Below is a small trained network, with its code and all its weights. Each question gives an input and a target symbol and asks what happens when units are switched off, that is, made to give their printed mean instead of their output.

import numpy as np


def w(rows, s, z=0):
    codes = np.array(rows[::2]) - 128.0
    scale = np.full(codes.shape[1], s)
    scale[-1] = z or s
    return codes * scale


def f(y):
    return np.maximum(y, 0)


def softmax(a):
    e = np.exp(a - a.max(-1, keepdims=True))
    return e / e.sum(-1, keepdims=True)


def log_softmax(a):
    a = a - a.max(-1, keepdims=True)
    return a - np.log(np.exp(a).sum(-1, keepdims=True))


def net(x, mask):
    ids = ['ΔΘΛΦβγεημξπστψω'.index(c) for c in x.split()]
    T = len(ids)
    res = E[ids] + P[:T]
    u = 0
    for l in range(2):
        r = res
        for j in range(3):
            rows = slice(3 * j, 3 * j + 3)
            q, k, v = (r @ M[l][rows].T for M in (Q, K, V))
            z = softmax(np.where(np.tri(T) > 0, q @ k.T / 3**0.5, -1e9)) @ v
            o = O[l][rows]
            res = res + np.where(mask[u + j], z, o[:, -1]) @ o[:, :-1]
        u += 3
        y = f(res @ A[l][:, :-1].T + A[l][:, -1])
        res = res + np.where(mask[u : u + 4], y, B[l][:, -1]) @ B[l][:, :-1]
        u += 4
    return log_softmax(res[-1] @ U[:, :-1].T + U[:, -1])


Q, K, V, O, A, B = {}, {}, {}, {}, {}, {}
E = w([
[124,75,94,86,158,156],'Δ',
[99,81,119,136,156,193],'Θ',
[202,120,199,99,161,172],'Λ',
[102,150,190,159,133,198],'Φ',
[125,128,51,158,228,39],'β',
[214,163,118,138,110,194],'γ',
[106,172,83,151,103,216],'ε',
[123,177,137,80,79,181],'η',
[116,104,233,95,157,131],'μ',
[119,163,202,97,81,157],'ξ',
[132,177,26,83,72,171],'π',
[208,121,124,38,144,144],'σ',
[92,148,76,10,123,127],'τ',
[98,120,171,46,160,137],'ψ',
[37,141,130,99,123,153],'ω',
],0.012)
P = w([
[109,3,114,144,55,135],'0',
[129,127,91,57,229,205],'1',
[109,150,103,65,203,192],'2',
[122,170,121,75,201,171],'3',
[107,189,118,76,182,159],'4',
[109,204,127,63,176,134],'5',
[107,215,134,68,178,129],'6',
[128,230,131,50,176,104],'7',
[130,247,144,64,180,105],'8',
[133,251,175,67,192,92],'9',
],0.0066)
Q[0] = w([
[126,95,154,154,19,118],'L0H1',
[135,179,94,184,141,57],'L0H1',
[80,175,133,79,203,230],'L0H1',
[173,155,148,96,152,81],'L0H2',
[128,213,127,126,147,82],'L0H2',
[140,168,155,95,107,70],'L0H2',
[159,197,71,5,154,130],'L0H3',
[77,177,136,91,191,122],'L0H3',
[85,130,189,2,86,213],'L0H3',
],0.0089)
K[0] = w([
[147,109,184,32,70,229],'L0H1',
[155,183,93,84,182,145],'L0H1',
[118,61,102,182,105,54],'L0H1',
[136,91,110,207,156,115],'L0H2',
[93,91,106,137,175,120],'L0H2',
[117,140,100,147,172,109],'L0H2',
[90,71,177,255,129,38],'L0H3',
[178,103,78,213,132,96],'L0H3',
[160,45,149,190,47,160],'L0H3',
],0.0095)
V[0] = w([
[86,196,193,132,82,204],'L0H1',
[120,166,60,156,139,97],'L0H1',
[89,181,165,144,114,160],'L0H1',
[123,155,113,131,152,17],'L0H2',
[111,109,97,255,155,76],'L0H2',
[200,158,139,120,93,132],'L0H2',
[125,72,166,163,147,80],'L0H3',
[75,170,83,50,138,90],'L0H3',
[66,123,215,112,127,76],'L0H3',
],0.01)
O[0] = w([
[60,191,132,69,159,164,166],'L0H1',
[120,101,168,154,21,105,87],'L0H1',
[60,179,150,81,132,209,139],'L0H1',
[118,117,216,149,114,195,61],'L0H2',
[81,155,108,167,70,254,2],'L0H2',
[129,188,167,112,131,66,123],'L0H2',
[138,91,137,199,173,172,122],'L0H3',
[89,48,192,50,74,98,122],'L0H3',
[55,102,179,138,190,185,152],'L0H3',
],0.0086,0.0083)
A[0] = w([
[157,133,172,97,179,104,160],'L0N1',
[131,154,216,131,139,70,93],'L0N2',
[98,136,122,44,176,59,162],'L0N3',
[86,193,254,107,192,96,254],'L0N4',
],0.005,0.0031)
B[0] = w([
[167,109,37,116,191,78,198],'L0N1',
[108,50,38,166,73,167,157],'L0N2',
[253,147,159,23,187,68,246],'L0N3',
[127,184,8,67,137,199,254],'L0N4',
],0.0046,0.011)
Q[1] = w([
[99,140,193,243,87,201],'L1H1',
[137,144,189,166,104,191],'L1H1',
[198,146,59,68,205,126],'L1H1',
[194,106,45,69,128,73],'L1H2',
[59,202,172,157,153,175],'L1H2',
[121,58,74,171,123,137],'L1H2',
[172,100,94,2,203,87],'L1H3',
[128,117,65,123,163,131],'L1H3',
[83,100,211,180,9,190],'L1H3',
],0.0066)
K[1] = w([
[122,174,97,53,186,188],'L1H1',
[192,171,63,63,172,121],'L1H1',
[174,77,190,232,97,70],'L1H1',
[88,131,164,37,97,100],'L1H2',
[126,70,33,195,186,86],'L1H2',
[97,156,118,146,164,206],'L1H2',
[120,81,167,207,96,98],'L1H3',
[139,111,46,137,47,108],'L1H3',
[128,223,12,34,255,214],'L1H3',
],0.0076)
V[1] = w([
[26,145,143,95,61,134],'L1H1',
[196,216,77,200,68,118],'L1H1',
[78,154,70,183,104,183],'L1H1',
[97,65,213,192,90,108],'L1H2',
[125,206,130,141,150,128],'L1H2',
[106,103,152,125,164,181],'L1H2',
[47,157,140,158,227,255],'L1H3',
[205,85,169,190,194,116],'L1H3',
[167,232,196,100,157,119],'L1H3',
],0.01)
O[1] = w([
[156,148,148,107,130,165,88],'L1H1',
[90,70,108,166,173,170,97],'L1H1',
[161,136,130,190,132,186,86],'L1H1',
[101,170,123,74,156,123,2],'L1H2',
[130,106,105,146,126,139,148],'L1H2',
[163,169,98,121,82,91,119],'L1H2',
[205,210,80,164,121,132,92],'L1H3',
[73,139,90,158,140,48,139],'L1H3',
[132,115,8,52,145,149,125],'L1H3',
],0.012,0.028)
A[1] = w([
[47,72,252,123,203,90,4],'L1N1',
[130,48,119,85,80,131,44],'L1N2',
[127,153,91,125,177,44,179],'L1N3',
[199,217,113,253,122,82,114],'L1N4',
],0.0063,0.0034)
B[1] = w([
[107,225,46,156,23,222,253],'L1N1',
[117,225,180,135,208,177,182],'L1N2',
[169,105,131,206,31,146,188],'L1N3',
[2,159,186,91,215,137,191],'L1N4',
],0.0061,0.025)
U = w([
[159,115,173,204,48,128,211],'Δ',
[87,135,82,125,109,117,78],'Θ',
[117,143,137,115,127,215,73],'Λ',
[106,193,133,61,114,128,2],'Φ',
[98,62,180,38,230,89,241],'β',
[101,73,82,163,210,164,90],'γ',
[119,93,214,173,214,92,196],'ε',
[204,74,185,186,129,197,150],'η',
[134,178,104,167,198,204,33],'μ',
[221,149,19,127,58,179,152],'ξ',
[102,198,120,130,198,39,113],'π',
[201,171,247,124,103,142,161],'σ',
[137,131,141,142,133,129,115],'τ',
[166,108,173,93,86,4,102],'ψ',
[128,77,81,163,161,49,72],'ω',
],0.0043,0.0053)

Each question gives the input, a string of symbols that net reads in full, and the target symbol t.
The units are the heads (3 rows each of Q, K, V and O) and the neurons (one row each of A and B). Each row of codes is followed by its name. A weight is (code - 128) times the scale printed after its matrix; where a second scale follows, it is the last column's (O, A, B and U).
mask holds one flag per unit, layer by layer, with each layer's heads first. A switched-off unit (its flag False) gives its mean, the last column of its rows in O or B, instead of its output. The means were averaged over made-up inputs and are rounded, as every weight is.
A unit's drop is (log p(t) with every unit on - log p(t) with that unit switched off) / (log p(t) with every unit on - log p(t) with every unit switched off).
The circuit of an input: a set's keep is (log p(t) with only the set's units on - log p(t) with every unit switched off) / (log p(t) with every unit on - log p(t) with every unit switched off). Starting from the 12 units with the biggest drops (on a tie, the unit counted first), units are removed one at a time, each time the one whose removal leaves the highest keep (on an exact tie, the one counted first), for as long as the keep stays at least 0.8.
units of the circuit, in order: the units of the circuit, biggest drop first
unit that matters most: the unit with the biggest drop
k most important neurons: the k neurons with the biggest drops, biggest first
k most important neurons of layer l: the k neurons of layer l with the biggest drops, biggest first
heads that matter: for each layer, one digit per head in row order, 1 if its drop is at least 0.15 and else 0, layers parted by /
input μ ψ ε μ ξ ψ ξ ξ π ξ, target π: heads that matter -> 001 / 001
input μ η ξ ξ ξ σ γ β Φ Λ, target Δ: 2 most important neurons of layer 1 -> [L1N1 L1N4]
input ξ ω ξ, target ξ: heads that matter -> 101 / 001
input η μ ξ η ω, target β: most important neuron -> [L1N1]
input ξ ξ μ, target ξ: heads that matter -> 101 / 001
input ξ ξ ε, target ξ: units of the circuit, in order -> [L1H3 L0H1]
input μ μ ξ ε η Δ ξ γ, target π: 2 most important neurons -> [L1N4 L1N1]
input ε π η, target η: heads that matter -> 011 / 101
input ε ω ψ ψ σ ω ψ, target η: units of the circuit, in order -> [L1H1 L0H2 L1H3 L0N3]
input ω η ω γ η η γ ξ Λ, target σ: units of the circuit, in order -> [L1H3 L1H1 L0H2 L0H3]
input ξ ξ σ, target ξ: units of the circuit, in order -> [L1H3 L0H1]
input Φ ω ψ η σ η ξ, target μ: 2 most important neurons -> [L1N4 L0N3]
input Δ μ ω ξ Θ ξ, target Δ: heads that matter -> 110 / 001
input η η ξ η σ μ, target β: units of the circuit, in order -> [L1H3 L1N1 L0H3 L0H1]
input η μ β ω μ ε ω η Δ, target Δ: unit that matters most -> L0H1
input β ψ ξ ξ ξ η, target Δ: units of the circuit, in order -> [L0H1 L1H3 L1N1]
input σ η π Δ Δ, target Θ: heads that matter -> 100 / 101
input η ω β ω μ ω β μ ω, target β: units of the circuit, in order -> [L1N1 L1H3]
input γ μ γ ξ, target γ: units of the circuit, in order -> [L1H1 L0H3 L1H3]
input ψ ω η η Φ ω σ η, target ψ: unit that matters most -> L1H1
input η ξ ω ξ, target β: 2 most important neurons -> [L1N1 L1N3]
input η ξ π σ Φ Θ, target β: units of the circuit, in order -> [L1H3 L1N1 L0H3]
input ω Θ ξ ε μ, target σ: 2 most important neurons -> [L0N3 L1N1]
input γ ε ξ μ ψ Φ ξ ω, target γ: heads that matter -> 001 / 100
input π η Λ γ ξ Λ ξ ξ μ ω, target Λ: 2 most important neurons -> [L1N1 L1N2]
input ψ γ Λ μ η γ η ξ γ ω, target ψ: heads that matter -> 001 / 100
input Δ ω ξ ψ η ψ Θ μ, target Δ: most important neuron of layer 0 -> [L0N3]
input μ γ ξ ξ Δ ξ ξ Δ ξ, target π: 2 most important neurons of layer 1 -> [L1N4 L1N1]
input μ σ Λ τ, target π: 2 most important neurons -> [L1N4 L1N1]
